Below are the code and all the weights of a small trained network. Each question names an input and a class and asks about switching units off, where a switched-off unit gives its printed mean instead of its output.

import numpy as np


def w(rows, s, z=0):
    codes = np.array(rows[::2]) - 128.0
    scale = np.full(codes.shape[1], s)
    scale[-1] = z or s
    return codes * scale


def norm(h):
    return h / np.sqrt((h * h).mean(-1, keepdims=True) + 1e-5)


def f(y):
    return y / 2 * (1 + np.tanh(0.7978845608 * (y + 0.044715 * y**3)))


def log_softmax(a):
    a = a - a.max(-1, keepdims=True)
    return a - np.log(np.exp(a).sum(-1, keepdims=True))


def net(x, mask):
    res = np.array(x, float).reshape(1, 7) / 4 @ E
    u = 0
    for l in range(4):
        y = f(norm(res) @ A[l][:, :-1].T + A[l][:, -1])
        res = res + np.where(mask[u : u + 3], y, B[l][:, -1]) @ B[l][:, :-1]
        u += 3
    return log_softmax(norm(res)[-1] @ U[:, :-1].T + U[:, -1])


A, B = {}, {}
E = w([
[142,61,203,168,66,128,138,150],'x0',
[113,149,107,99,161,57,96,123],'x1',
[86,79,179,108,143,189,255,177],'x2',
[86,131,112,184,167,56,110,221],'x3',
[109,26,125,38,176,112,73,92],'x4',
[79,162,113,105,178,157,208,207],'x5',
[85,5,93,175,160,208,157,169],'x6',
],0.0089)
A[0] = w([
[114,107,103,185,129,122,144,160,125],'L0N1',
[103,176,65,126,98,105,171,183,1],'L0N2',
[246,147,120,154,78,130,124,118,140],'L0N3',
],0.011,0.0044)
B[0] = w([
[78,116,169,81,69,101,129,141,192],'L0N1',
[91,181,165,204,182,81,2,128,181],'L0N2',
[101,175,121,128,114,241,81,30,253],'L0N3',
],0.0096,0.0049)
A[1] = w([
[101,202,120,96,172,63,44,99,218],'L1N1',
[67,103,81,3,204,87,141,107,211],'L1N2',
[146,91,214,21,185,2,104,118,2],'L1N3',
],0.0076,0.0038)
B[1] = w([
[110,141,67,95,129,131,126,107,254],'L1N1',
[137,52,7,153,97,172,77,99,207],'L1N2',
[204,127,101,108,123,66,70,213,165],'L1N3',
],0.013,0.0078)
A[2] = w([
[157,85,165,133,169,104,103,2,1],'L2N1',
[65,97,48,137,37,128,79,91,149],'L2N2',
[33,187,119,186,164,60,164,204,3],'L2N3',
],0.0084,0.0046)
B[2] = w([
[128,166,116,138,5,116,76,49,141],'L2N1',
[112,185,129,213,183,192,145,166,254],'L2N2',
[117,149,172,127,71,60,135,200,177],'L2N3',
],0.016,0.008)
A[3] = w([
[114,119,199,26,75,172,255,38,253],'L3N1',
[218,155,226,171,54,95,172,149,105],'L3N2',
[243,62,94,145,36,44,64,23,248],'L3N3',
],0.0082,0.0039)
B[3] = w([
[48,106,111,166,179,169,116,159,252],'L3N1',
[69,97,18,135,128,178,86,129,193],'L3N2',
[120,182,167,102,96,215,2,230,255],'L3N3',
],0.013,0.0041)
U = w([
[80,100,202,168,88,46,155,233,232],'0',
[35,50,89,189,204,180,213,152,204],'1',
[161,202,104,138,91,185,21,64,187],'2',
[186,111,99,70,132,94,59,110,63],'3',
[177,79,195,70,128,16,193,12,2],'4',
[172,129,199,129,197,123,194,84,20],'5',
[106,134,201,142,144,163,130,60,81],'6',
[138,210,123,94,188,5,156,99,129],'7',
],0.013,0.0083)

Each question gives the input, the list of numbers given to net, and the class t.
The units are the neurons (one row each of A and B). Each row of codes is followed by its name. A weight is (code - 128) times the scale printed after its matrix; where a second scale follows, it is the last column's (A, B and U).
mask holds one flag per neuron, layer by layer. A switched-off neuron (its flag False) gives its mean, the last column of its row in B, instead of its output. The means were averaged over made-up inputs and are rounded, as every weight is.
A unit's drop is (log p(t) with every unit on - log p(t) with that unit switched off) / (log p(t) with every unit on - log p(t) with every unit switched off).
The circuit of an input: a set's keep is (log p(t) with only the set's units on - log p(t) with every unit switched off) / (log p(t) with every unit on - log p(t) with every unit switched off). Starting from all 12 units, units are removed one at a time, each time the one whose removal leaves the highest keep (on an exact tie, the one counted first), for as long as the keep stays at least 0.8.
circuit, biggest first: the units of the circuit, biggest drop first
unit that matters most: the unit with the biggest drop
top k neurons: the k neurons with the biggest drops, biggest first
k most important neurons of layer l: the k neurons of layer l with the biggest drops, biggest first
drop of u: that unit's drop, to one decimal
input [6,6,-5,-4,-4,8,3], class 0: unit that matters most => L1N2
input [-5,5,0,-3,-4,5,-5], class 7: circuit, biggest first => (L3N3; L0N3)
input [0,4,3,6,7,-3,-2], class 3: top 2 neurons => (L1N3; L0N3)
input [4,-4,0,8,-1,-3,-5], class 1: circuit, biggest first => (L3N3; L2N2)
input [5,0,-4,3,-6,1,4], class 0: circuit, biggest first => (L1N2; L0N1)
input [6,2,-4,7,2,5,7], class 0: top 3 neurons => (L0N3; L1N1; L2N3)
input [-1,2,0,1,-3,8,-8], class 7: circuit, biggest first => (L3N3; L2N2)
input [1,3,2,-6,-3,7,-7], class 1: circuit, biggest first => (L3N1; L1N3; L3N3)
input [0,7,4,-1,-2,8,-2], class 0: top 2 neurons => (L0N2; L2N3)
input [3,-1,1,8,-6,-6,6], class 0: top 2 neurons => (L1N2; L0N1)
input [-3,-3,4,-5,4,-2,-1], class 1: top 2 neurons => (L2N2; L1N2)
input [6,1,3,6,-7,-7,-3], class 1: 2 most important neurons of layer 0 => (L0N2; L0N1)
input [3,-2,5,3,8,-4,-6], class 3: top 2 neurons => (L1N3; L0N3)
input [5,-7,-1,-8,3,5,0], class 1: circuit, biggest first => (L3N1)
input [-8,-2,6,8,2,2,-6], class 7: 2 most important neurons of layer 0 => (L0N2; L0N3)
input [-3,-4,1,-4,-7,2,-2], class 1: top 4 neurons => (L3N1; L3N3; L1N2; L1N3)
input [3,-3,1,6,-3,-7,2], class 1: 2 most important neurons of layer 2 => (L2N1; L2N3)
input [-3,5,-4,8,-2,3,-3], class 7: top 2 neurons => (L1N1; L3N3)
input [-7,-8,-6,2,-3,4,5], class 0: 2 most important neurons of layer 0 => (L0N3; L0N1)
input [3,-3,8,-6,-4,0,-6], class 1: circuit, biggest first => (L3N1)
input [2,4,-1,-4,7,8,-7], class 3: drop of L0N3 => 0.5
input [-2,0,2,-5,1,3,-3], class 1: drop of L3N3 => 0.2
input [1,-8,2,6,-5,8,-3], class 0: drop of L2N1 => 0.0
